Rows and roughly how far along a hidden order each lies, from 0 to 20:
In the rows, 128 means zero.
[121 103 144  93  92 126 159  98 109 109 136  74 146 111 111 124] : 7
[147 127 117 150 122 152 134  97  96 132 129 137 120  95 108 117] : 0
[118 157 141  94 130  97 135 137 199  94 192 105 110 145 123 121] : 18
[111 212 108 111  96  38 130  98 182  65 241  99  92 114  94  99] : 18
[116 135 109  76 112 106 170 107 132  82 195 118 135  94 110 110] : 8
[134 133  95 121 137 134 138  97 123  73 192 150 116 108  89 132] : 11
[153 111 123 101 151 117 132 118 148  80 143 115 110 151 111  86] : 10
[126 137 131 141  88 155 126 126 181 153 147 127 158  95 103 170] : 3
[145 140 102  96 112  83 129  85 189  61 242 102  81 125  81 124] : 20
[135 140 120  97 141  74 127 111 150  63 168  90 107 160 109  75] : 16
[168 108 112 133 122  74 102 118 187 187 156 131 124 123 115 117] : 2
[115 151 151 116 107 149 150 104 105  82 130  74 129 116 103 108] : 10
[140 161 135 160 136 130 103 119 160 118 147 135  78 142 111 126] : 20
[133 125 163 132  76 125 138 116 163 153 123  95 141 101 113 120] : 1
[112 162 146 122 100 175 151 101 161  86 166  82 166 111  84 142] : 14
[129 139  76 117 137 152 137 117 130  89 174 156 140  83  90 144] : 9
[127 107 112 100  90  12 125 123 161 135 159  74 157 125 132 134] : 10
[137 133 125 128 103 184 147  58 136  94 165 115 124  95  68 134] : 10
[158  91 117 120 155 115 129 118 115 125 255 158 100 128 133  83] : 6
[104 163 135 139 104 131 146 133 136 143 134 111 143  93 122 112] : 2
[122 160  56 113  89  58 134  92 118  75 222  94 151  99  82 102] : 8
[117 162 147 128 133 113 123 163 180 118 142 104 135 139 115  98] : 7
[137 135 103 134 100 103 135 113 164 139 189 165 112  75 111 129] : 4
[147  85 140 127 114 148 126 120 155 140 103 104 156 121 108 141] : 2
[ 95 157 109  91 109  86 153 165 143 115 208 127 156  97 139 122] : 6
[ 99 173 109 107 107 128 141 109 159 111 206 122 143 100  90 189] : 16
[119 184 135 147 124 105 105 136 190 139 155 129 131 133 132 133] : 14
[136 148 158 132  97 139 143  49 155 114 176 112  78  96  82 108] : 10
[124 125 118  95 118  51 124 125 151  98 152  66 167 156 123 155] : 18
[148 100 128  99 123 144 135 108 140  78 161  98 145 136  84 139] : 11
[132 135 149 112  89  87 122 115 203 119 169  61 137 140 111 133] : 16
[131 122 118 113 133 107 144 129 109 120 131 135 126 108 137  19] : 0
[104 172 100 129 107 129 138 128  71 110 174 132 142  99 116 123] : 10
[143 153 115 164 109  74  96 115 172 146 139 102 139 154 121 121] : 7
[128 103 150  87 124  93 147 139 156 135 137 103 130 117 148  91] : 2
[117 133 108  72 101  79 130 105 152  60 181  36 173 138  84 134] : 17
[117 160  83 136 113  49 113 119 128 124 192 134 116 110 125 130] : 13
[152  93  85 104 155  98 122 136 157  95 154 123 153 134 112 123] : 4
[129 148 119 132  63  64 123  91 182 143 206 109 105  97 105 122] : 13
[143 111  78 132 135  97 107 142 134 153 136 147 180 115 130 150] : 2
[147 116 132 129 134 104 124 118 176 122 163 158  71 119 139 103] : 8
[ 89 187 136 121  81 127 153 113 149 103 169  83 138  98 106 127] : 14
[ 94 161 129  82 107 122 152 147 198 114 201 114 147  92 103 117] : 6
[113 144 175 112 103 182 153 129 169 118 129  96 147 113 100 137] : 9
[101 184 131 109 144 112 131 205 175  98 188 131 129 140 128 119] : 14
[137 147  91 120 111  77 119 108 194 105 240 137 104 104  92 132] : 15
[141 107  93  99 120 119 139 119 171 105 189 149 135  98 102 157] : 8
[139 144 109 132 152 100 106 122 143  69 150 107 111 172 111 141] : 20
[122 148 108 131  87 129 139  42 120 101 187 100 129 105  85 146] : 16
[130 127 129 108 135 148 139 140 212 110 178 159 113 121 126 118] : 10
[125 138 134 113 191 147 136 159 126  88 114 130 138 148 131  91] : 8
[108 176 142 151 114 162 135 124 116 125 115  91 149 115 111 135] : 10
[102 186 152 140  81 111 130 115 176 138 170  93 133 123 117 131] : 14
[116 154 111 121  59   4 124  94 168 125 205  83 124 117 114 124] : 17
[108 181 137 136 103 169 132 111 173  97 179 101 143 111  77 160] : 15
[113 162 122 108  78  75 157 104 150 114 106  88 132  81 125  60] : 3
[111 128 130  99 126  50 125 168 143 132 137 123 131 153 168 130] : 13
[157 133 144 126 101  84 119  86 216  99 168  88  90 137  95 116] : 15
[129 128 119 156 108  98 126 164 173 147 151 115 202 104 113 146] : 1
[121 155  96 151  99  53 111 117 112 144 140 103 158 113 122 115] : 5
[124 160 104 133  93  83 102 105 177  93 192  89 131 137  88 173] : 20
[123 147 117 120 136 136 124 169 205 130 184 165 144 100 122 153] : 7
[104 141 112  83 107 123 149 110 124  83 189 120 144  97 112 124] : 10
[137 152 111 130 143  81 100 129 128  95 116  97 135 171 120 114] : 14
[160 101 119 113 123 104 116 100 163  70 163  90 107 142  80 109] : 14
[127 157 141 120 121 158 135 114 133  89 114  66 161 143 100 118] : 10
[111 146  92 108 103  46 126 118 108 106 172  86 148 131 121 132] : 17
[146 108 173 123 113 116 130  98 158 129 120  80 106 148 122 107] : 11
[119 160 126 134 126  89 127 118  97 119 130 112 110 141 133  31] : 9
[158 103 111 121 110 128 125 111 171 111 147 109 160 112  75 173] : 4
[122 140 153 132 122 250 132 131 151 118  98 147 141 124 113 156] : 10
[163 116  97 143 120  71 110 109 114 124 151 121 121 126 108 112] : 4
[125 106 160 113 125 152 144 145 221 132 163 137 138  97 120 131] : 2
[142 167  56 144 119  88 114 109 157 113 203 151 134 102  91 130] : 10
[129 171 121 150  85  93 104  92 198 119 179  86 145 126  88 164] : 16
[132 134 153 125 111  93 123 149 221 144 153 117 138 124 131 116] : 4
[135 144 160 127 132 229 152 128 154 115 142 141 127  97 109 113] : 3
[129 159  86 150  87  73 107 101 138 116 167  93 146 108  94 134] : 13
